Below is a small trained network, with its code and all its weights. Each question gives an input and a class and asks what happens when units are switched off, that is, made to give their printed mean instead of their output.

import numpy as np


def w(rows, s, z=0):
    codes = np.array(rows[::2]) - 128.0
    scale = np.full(codes.shape[1], s)
    scale[-1] = z or s
    return codes * scale


def norm(h):
    return h / np.sqrt((h * h).mean(-1, keepdims=True) + 1e-5)


def f(y):
    return np.maximum(y, 0)


def log_softmax(a):
    a = a - a.max(-1, keepdims=True)
    return a - np.log(np.exp(a).sum(-1, keepdims=True))


def net(x, mask):
    res = np.array(x, float).reshape(1, 8) / 4 @ E
    u = 0
    for l in range(3):
        y = f(norm(res) @ A[l][:, :-1].T + A[l][:, -1])
        res = res + np.where(mask[u : u + 4], y, B[l][:, -1]) @ B[l][:, :-1]
        u += 4
    return log_softmax(norm(res)[-1] @ U[:, :-1].T + U[:, -1])


A, B = {}, {}
E = w([
[170,254,142],'x0',
[127,125,128],'x1',
[243,33,161],'x2',
[127,126,130],'x3',
[129,131,129],'x4',
[129,127,129],'x5',
[74,149,218],'x6',
[128,125,128],'x7',
],0.0089)
A[0] = w([
[245,169,189,1],'0.n0',
[138,252,89,121],'0.n1',
[108,128,230,186],'0.n2',
[107,131,187,172],'0.n3',
],0.011,0.0034)
B[0] = w([
[8,100,88,193],'0.n0',
[205,113,157,255],'0.n1',
[146,115,163,221],'0.n2',
[132,147,164,189],'0.n3',
],0.018,0.0051)
A[1] = w([
[116,141,62,55],'1.n0',
[85,254,101,76],'1.n1',
[131,198,141,4],'1.n2',
[83,115,63,29],'1.n3',
],0.0091,0.0032)
B[1] = w([
[63,196,104,202],'1.n0',
[255,50,164,221],'1.n1',
[116,119,191,178],'1.n2',
[213,228,7,247],'1.n3',
],0.0058,0.0015)
A[2] = w([
[44,95,134,252],'2.n0',
[135,181,217,129],'2.n1',
[127,135,126,49],'2.n2',
[251,129,76,182],'2.n3',
],0.012,0.0035)
B[2] = w([
[106,207,102,219],'2.n0',
[65,117,64,219],'2.n1',
[104,2,74,128],'2.n2',
[71,130,86,255],'2.n3',
],0.0074,0.007)
U = w([
[98,151,28,210],'0',
[24,147,188,201],'1',
[250,207,82,36],'2',
[183,202,231,166],'3',
[160,32,87,118],'4',
[142,34,246,2],'5',
],0.02,0.0039)

Each question gives the input, the list of numbers given to net, and the class t.
The units are the neurons (one row each of A and B). Each row of codes is followed by its name. A weight is (code - 128) times the scale printed after its matrix; where a second scale follows, it is the last column's (A, B and U).
mask holds one flag per neuron, layer by layer. A switched-off neuron (its flag False) gives its mean, the last column of its row in B, instead of its output. The means were averaged over made-up inputs and are rounded, as every weight is.
A unit's drop is (log p(t) with every unit on - log p(t) with that unit switched off) / (log p(t) with every unit on - log p(t) with every unit switched off).
The circuit of an input: a set's keep is (log p(t) with only the set's units on - log p(t) with every unit switched off) / (log p(t) with every unit on - log p(t) with every unit switched off). Starting from all 12 units, units are removed one at a time, each time the one whose removal leaves the highest keep (on an exact tie, the one counted first), for as long as the keep stays at least 0.8.
units of the circuit, in order: the units of the circuit, biggest drop first
top k neurons: the k neurons with the biggest drops, biggest first
k most important neurons of layer l: the k neurons of layer l with the biggest drops, biggest first
drop when u is switched off: that unit's drop, to one decimal
input [6,3,-6,-7,1,3,-6,-6], class 2: units of the circuit, in order	0.n1
input [2,4,-7,8,-4,8,-1,-3], class 2: 2 most important neurons of layer 0	0.n1, 0.n0
input [3,1,3,-2,6,6,8,7], class 1: top 3 neurons	0.n0, 0.n1, 2.n1
input [2,6,6,-3,-8,-2,-3,-5], class 0: units of the circuit, in order	0.n0, 0.n1
input [5,3,-8,-1,-1,-5,5,-7], class 3: units of the circuit, in order	0.n1, 1.n1
input [1,5,-1,7,-4,-1,7,-8], class 3: top 3 neurons	0.n0, 0.n2, 2.n3
input [1,-2,-8,-1,2,4,4,3], class 3: units of the circuit, in order	0.n0, 0.n1
input [4,8,-2,-4,-8,5,-1,-8], class 2: units of the circuit, in order	0.n1, 2.n3
input [2,6,7,8,-5,6,-6,1], class 0: top 4 neurons	0.n1, 0.n0, 0.n2, 2.n3
input [4,-2,1,7,-1,6,-8,-1], class 0: top 3 neurons	2.n3, 0.n0, 0.n2
input [5,-3,-7,-2,2,0,-1,1], class 2: drop when 2.n1 is switched off	0.1
input [6,-4,4,2,8,8,6,1], class 1: drop when 0.n0 is switched off	0.9
input [1,3,3,-6,-7,0,-4,-3], class 0: drop when 2.n2 is switched off	0.0
input [2,5,-1,5,6,-6,5,2], class 3: units of the circuit, in order	0.n0
input [5,3,1,-1,-8,3,2,-8], class 1: top 2 neurons	0.n0, 2.n1
input [5,6,-4,-5,-2,-2,8,-3], class 3: top 2 neurons	0.n1, 0.n0
input [3,-6,-3,8,-2,4,6,-8], class 3: top 3 neurons	0.n0, 0.n1, 2.n3
